Below is a small trained network, with its code and all its weights. Each question gives an input and a class and asks what happens when units are switched off, that is, made to give their printed mean instead of their output.

import numpy as np


def w(rows, s, z=0):
    codes = np.array(rows[::2]) - 128.0
    scale = np.full(codes.shape[1], s)
    scale[-1] = z or s
    return codes * scale


def norm(h):
    return h / np.sqrt((h * h).mean(-1, keepdims=True) + 1e-5)


def f(y):
    return y / 2 * (1 + np.tanh(0.7978845608 * (y + 0.044715 * y**3)))


def log_softmax(a):
    a = a - a.max(-1, keepdims=True)
    return a - np.log(np.exp(a).sum(-1, keepdims=True))


def net(x, mask):
    res = np.array(x, float).reshape(1, 6) / 4 @ E
    u = 0
    for l in range(3):
        y = f(norm(res) @ A[l][:, :-1].T + A[l][:, -1])
        res = res + np.where(mask[u : u + 3], y, B[l][:, -1]) @ B[l][:, :-1]
        u += 3
    return log_softmax(norm(res)[-1] @ U[:, :-1].T + U[:, -1])


A, B = {}, {}
E = w([
[244,157,235,162],'x0',
[225,58,20,77],'x1',
[137,237,115,28],'x2',
[152,133,141,137],'x3',
[159,203,2,236],'x4',
[126,131,121,130],'x5',
],0.004)
A[0] = w([
[152,163,117,178,9],'0.n0',
[70,153,203,2,254],'0.n1',
[186,231,122,74,193],'0.n2',
],0.0045,0.0044)
B[0] = w([
[130,95,104,254,99],'0.n0',
[139,157,91,109,254],'0.n1',
[166,148,54,176,187],'0.n2',
],0.011,0.0046)
A[1] = w([
[79,1,164,212,252],'1.n0',
[9,252,220,177,51],'1.n1',
[20,99,67,118,235],'1.n2',
],0.0067,0.0025)
B[1] = w([
[141,249,60,38,246],'1.n0',
[107,14,65,141,240],'1.n1',
[234,146,196,189,253],'1.n2',
],0.013,0.0026)
A[2] = w([
[59,142,147,136,116],'2.n0',
[82,26,79,130,122],'2.n1',
[254,140,88,108,253],'2.n2',
],0.0091,0.0039)
B[2] = w([
[244,130,92,47,120],'2.n0',
[75,80,218,159,139],'2.n1',
[73,108,170,137,246],'2.n2',
],0.011,0.013)
U = w([
[140,254,54,88,155],'0',
[118,162,168,161,188],'1',
[119,18,83,143,144],'2',
[108,166,141,142,178],'3',
[163,152,106,130,238],'4',
[94,167,142,142,134],'5',
[195,132,116,136,2],'6',
[237,103,76,115,23],'7',
],0.014,0.0088)

Each question gives the input, the list of numbers given to net, and the class t.
The units are the neurons (one row each of A and B). Each row of codes is followed by its name. A weight is (code - 128) times the scale printed after its matrix; where a second scale follows, it is the last column's (A, B and U).
mask holds one flag per neuron, layer by layer. A switched-off neuron (its flag False) gives its mean, the last column of its row in B, instead of its output. The means were averaged over made-up inputs and are rounded, as every weight is.
A unit's drop is (log p(t) with every unit on - log p(t) with that unit switched off) / (log p(t) with every unit on - log p(t) with every unit switched off).
The circuit of an input: a set's keep is (log p(t) with only the set's units on - log p(t) with every unit switched off) / (log p(t) with every unit on - log p(t) with every unit switched off). Starting from all 9 units, units are removed one at a time, each time the one whose removal leaves the highest keep (on an exact tie, the one counted first), for as long as the keep stays at least 0.8.
units of the circuit, in order: the units of the circuit, biggest drop first
unit that matters most: the unit with the biggest drop
top k neurons: the k neurons with the biggest drops, biggest first
drop when u is switched off: that unit's drop, to one decimal
input [-4,-2,-8,6,7,-7], class 0: units of the circuit, in order	(1.n0, 0.n1)
input [-5,8,5,0,7,-6], class 2: units of the circuit, in order	(1.n0)
input [-8,3,4,-1,-2,4], class 1: top 3 neurons	(1.n2, 1.n0, 1.n1)
input [-6,-6,-8,-3,-8,2], class 0: top 4 neurons	(1.n0, 2.n2, 2.n1, 0.n2)
input [6,4,4,6,6,2], class 1: top 2 neurons	(1.n0, 2.n2)
input [-4,-8,-4,-1,-5,-5], class 2: top 2 neurons	(1.n1, 2.n2)
input [6,4,2,5,1,7], class 5: top 2 neurons	(2.n2, 1.n1)
input [2,4,-1,-4,2,-5], class 5: top 2 neurons	(1.n1, 2.n2)
input [-2,-8,-6,3,7,2], class 2: top 2 neurons	(1.n1, 0.n2)
input [-7,8,5,0,3,-4], class 2: top 2 neurons	(1.n0, 2.n2)
input [6,6,-4,-8,3,-2], class 3: units of the circuit, in order	(2.n2, 1.n1)
input [-8,2,-4,4,5,1], class 1: top 2 neurons	(1.n2, 2.n2)
input [4,7,4,5,-4,-3], class 2: top 2 neurons	(1.n0, 1.n2)
input [2,2,-5,-2,5,3], class 0: units of the circuit, in order	(1.n0, 0.n1, 0.n2)
input [-7,7,-8,-5,8,1], class 0: units of the circuit, in order	(1.n0, 1.n1)
input [-6,-2,2,-6,0,1], class 1: unit that matters most	1.n2
input [-6,4,5,3,4,2], class 1: units of the circuit, in order	(1.n0, 2.n2, 1.n2, 1.n1)
input [2,4,-7,4,-4,5], class 0: drop when 0.n0 is switched off	0.0
input [-1,-6,0,6,-5,5], class 2: drop when 2.n2 is switched off	0.1
input [7,-8,-3,1,-1,-8], class 2: drop when 2.n2 is switched off	0.1
